Below is a small trained network, with its code and all its weights. Each question gives an input and a class and asks what happens when units are switched off, that is, made to give their printed mean instead of their output.

import numpy as np


def w(rows, s, z=0):
    codes = np.array(rows[::2]) - 128.0
    scale = np.full(codes.shape[1], s)
    scale[-1] = z or s
    return codes * scale


def norm(h):
    return h / np.sqrt((h * h).mean(-1, keepdims=True) + 1e-5)


def f(y):
    return np.maximum(y, 0)


def log_softmax(a):
    a = a - a.max(-1, keepdims=True)
    return a - np.log(np.exp(a).sum(-1, keepdims=True))


def net(x, mask):
    res = np.array(x, float).reshape(1, 3) / 4 @ E
    u = 0
    for l in range(4):
        y = f(norm(res) @ A[l][:, :-1].T + A[l][:, -1])
        res = res + np.where(mask[u : u + 3], y, B[l][:, -1]) @ B[l][:, :-1]
        u += 3
    return log_softmax(norm(res)[-1] @ U[:, :-1].T + U[:, -1])


A, B = {}, {}
E = w([
[95,94,197,100,88],'x0',
[36,176,98,177,159],'x1',
[81,2,73,164,137],'x2',
],0.0078)
A[0] = w([
[44,145,191,177,154,2],'L0N1',
[77,188,76,228,157,8],'L0N2',
[1,137,169,110,61,145],'L0N3',
],0.007,0.0033)
B[0] = w([
[58,96,79,59,49,177],'L0N1',
[162,98,58,1,143,214],'L0N2',
[115,124,226,204,176,253],'L0N3',
],0.0085,0.0037)
A[1] = w([
[134,184,17,145,191,6],'L1N1',
[102,223,145,148,152,117],'L1N2',
[4,199,59,144,124,61],'L1N3',
],0.012,0.0013)
B[1] = w([
[107,154,163,181,180,255],'L1N1',
[130,210,132,92,38,223],'L1N2',
[156,3,112,29,129,242],'L1N3',
],0.012,0.0055)
A[2] = w([
[174,191,36,181,207,5],'L2N1',
[79,95,32,189,126,133],'L2N2',
[248,100,86,147,124,45],'L2N3',
],0.015,0.0025)
B[2] = w([
[62,79,145,254,185,237],'L2N1',
[212,209,114,132,79,241],'L2N2',
[80,82,86,78,158,253],'L2N3',
],0.015,0.0047)
A[3] = w([
[205,77,108,189,42,99],'L3N1',
[107,74,169,73,151,2],'L3N2',
[71,89,248,170,117,79],'L3N3',
],0.018,0.00092)
B[3] = w([
[111,211,230,108,71,206],'L3N1',
[123,112,71,87,125,244],'L3N2',
[141,121,90,248,213,254],'L3N3',
],0.018,0.009)
U = w([
[110,118,102,248,211,172],'0',
[101,48,50,16,125,1],'1',
[128,205,226,115,36,188],'2',
],0.011,0.0009)

Each question gives the input, the list of numbers given to net, and the class t.
The units are the neurons (one row each of A and B). Each row of codes is followed by its name. A weight is (code - 128) times the scale printed after its matrix; where a second scale follows, it is the last column's (A, B and U).
mask holds one flag per neuron, layer by layer. A switched-off neuron (its flag False) gives its mean, the last column of its row in B, instead of its output. The means were averaged over made-up inputs and are rounded, as every weight is.
A unit's drop is (log p(t) with every unit on - log p(t) with that unit switched off) / (log p(t) with every unit on - log p(t) with every unit switched off).
The circuit of an input: a set's keep is (log p(t) with only the set's units on - log p(t) with every unit switched off) / (log p(t) with every unit on - log p(t) with every unit switched off). Starting from all 12 units, units are removed one at a time, each time the one whose removal leaves the highest keep (on an exact tie, the one counted first), for as long as the keep stays at least 0.8.
circuit, biggest first: the units of the circuit, biggest drop first
unit that matters most: the unit with the biggest drop
top k neurons: the k neurons with the biggest drops, biggest first
k most important neurons of layer l: the k neurons of layer l with the biggest drops, biggest first
drop of u: that unit's drop, to one decimal
input [-2,-5,7], class 2: unit that matters most : L2N2
input [0,-4,4], class 1: top 2 neurons : (L2N3 L1N1)
input [-6,7,-4], class 1: top 3 neurons : (L1N3 L3N3 L1N2)
input [7,-7,-3], class 0: top 3 neurons : (L2N2 L1N3 L3N3)
input [-5,-3,7], class 2: circuit, biggest first : (L2N2 L3N1)
input [-7,-8,7], class 1: top 2 neurons : (L2N3 L3N3)
input [0,7,8], class 2: circuit, biggest first : (L2N2 L3N1)
input [8,1,-7], class 0: top 4 neurons : (L2N2 L3N3 L0N3 L3N1)
input [-2,-7,8], class 2: top 3 neurons : (L2N2 L3N1 L1N3)
input [4,-6,7], class 2: top 2 neurons : (L3N1 L1N3)
input [8,-1,-6], class 0: 2 most important neurons of layer 3 : (L3N3 L3N1)
input [-4,-7,-3], class 1: drop of L2N3 : 1.1
input [3,3,6], class 2: drop of L2N2 : 1.1
input [-4,8,-1], class 1: circuit, biggest first : (L1N3)
input [1,2,-4], class 2: drop of L2N1 : 0.0
